Below is a small trained network, with its code and all its weights. Each question gives an input and a class and asks what happens when units are switched off, that is, made to give their printed mean instead of their output.

import numpy as np


def w(rows, s, z=0):
    codes = np.array(rows[::2]) - 128.0
    scale = np.full(codes.shape[1], s)
    scale[-1] = z or s
    return codes * scale


def f(y):
    return np.maximum(y, 0)


def log_softmax(a):
    a = a - a.max(-1, keepdims=True)
    return a - np.log(np.exp(a).sum(-1, keepdims=True))


def net(x, mask):
    res = np.array(x, float).reshape(1, 6) / 4 @ E
    y = f(res @ A[0][:, :-1].T + A[0][:, -1])
    res = res + np.where(mask, y, B[0][:, -1]) @ B[0][:, :-1]
    return log_softmax(res[-1] @ U[:, :-1].T + U[:, -1])


A, B = {}, {}
E = w([
[120,184,1,115,191,110],'x0',
[117,140,123,124,116,124],'x1',
[222,183,182,191,140,62],'x2',
[126,136,135,127,136,132],'x3',
[131,137,134,128,145,136],'x4',
[181,108,149,37,135,85],'x5',
],0.0091)
A[0] = w([
[50,87,35,121,132,191,236],'n0',
[147,149,40,190,150,61,136],'n1',
[154,222,27,145,192,36,190],'n2',
[177,166,140,2,105,118,240],'n3',
[149,92,127,193,100,201,206],'n4',
[208,226,136,236,156,113,225],'n5',
[45,142,65,196,157,174,160],'n6',
[36,65,164,126,68,110,172],'n7',
[238,104,226,139,69,71,136],'n8',
[145,125,255,152,89,61,151],'n9',
[113,127,103,227,106,174,252],'n10',
[157,141,218,178,96,103,140],'n11',
[171,177,112,78,193,69,217],'n12',
[223,66,130,8,161,88,241],'n13',
[171,187,94,177,143,32,111],'n14',
[93,81,177,185,65,179,199],'n15',
[45,80,195,72,113,198,156],'n16',
],0.0074,0.0036)
B[0] = w([
[30,111,102,101,128,209,243],'n0',
[48,84,170,162,119,178,186],'n1',
[47,9,180,80,161,139,233],'n2',
[235,21,112,43,60,100,221],'n3',
[57,161,156,243,164,94,184],'n4',
[130,150,190,211,121,106,245],'n5',
[47,190,109,104,86,218,207],'n6',
[66,81,222,175,157,42,194],'n7',
[195,168,61,173,37,134,255],'n8',
[218,180,53,161,53,103,241],'n9',
[2,238,186,228,190,169,209],'n10',
[219,205,44,175,101,100,215],'n11',
[138,42,160,61,86,178,206],'n12',
[195,79,120,69,66,151,245],'n13',
[150,78,244,187,164,94,192],'n14',
[149,204,214,187,180,131,210],'n15',
[112,8,254,139,195,76,206],'n16',
],0.0053,0.0084)
U = w([
[62,82,224,206,207,115,211],'0',
[130,39,254,69,122,26,218],'1',
[110,234,151,196,149,70,3],'2',
[189,146,74,121,75,111,121],'3',
[35,153,79,128,159,177,119],'4',
[104,39,46,25,159,110,20],'5',
],0.0074,0.0017)

Each question gives the input, the list of numbers given to net, and the class t.
The units are the neurons (one row each of A and B). Each row of codes is followed by its name. A weight is (code - 128) times the scale printed after its matrix; where a second scale follows, it is the last column's (A, B and U).
mask holds one flag per neuron, in row order. A switched-off neuron (its flag False) gives its mean, the last column of its row in B, instead of its output. The means were averaged over made-up inputs and are rounded, as every weight is.
A unit's drop is (log p(t) with every unit on - log p(t) with that unit switched off) / (log p(t) with every unit on - log p(t) with every unit switched off).
The circuit of an input: a set's keep is (log p(t) with only the set's units on - log p(t) with every unit switched off) / (log p(t) with every unit on - log p(t) with every unit switched off). Starting from the 12 units with the biggest drops (on a tie, the unit counted first), units are removed one at a time, each time the one whose removal leaves the highest keep (on an exact tie, the one counted first), for as long as the keep stays at least 0.8.
circuit, biggest first: the units of the circuit, biggest drop first
unit that matters most: the unit with the biggest drop
k most important neurons: the k neurons with the biggest drops, biggest first
drop when u is switched off: that unit's drop, to one decimal
input [3,0,8,8,8,4], class 1: circuit, biggest first	(n2 n12)
input [2,-6,7,8,4,1], class 1: unit that matters most	n2
input [8,1,1,8,0,5], class 1: circuit, biggest first	(n14 n2)
input [-8,-7,1,3,-6,7], class 3: circuit, biggest first	(n8 n9)
input [-7,3,1,3,1,5], class 3: 2 most important neurons	(n8 n9)
input [-2,-5,-8,-3,-7,-1], class 0: 2 most important neurons	(n16 n7)
input [6,7,1,-8,-7,4], class 1: drop when n6 is switched off	0.2
input [-4,-6,8,3,-4,-3], class 2: drop when n15 is switched off	0.0
input [1,3,0,5,-6,1], class 5: drop when n0 is switched off	-0.1
input [-7,3,1,-4,4,7], class 3: 2 most important neurons	(n8 n9)
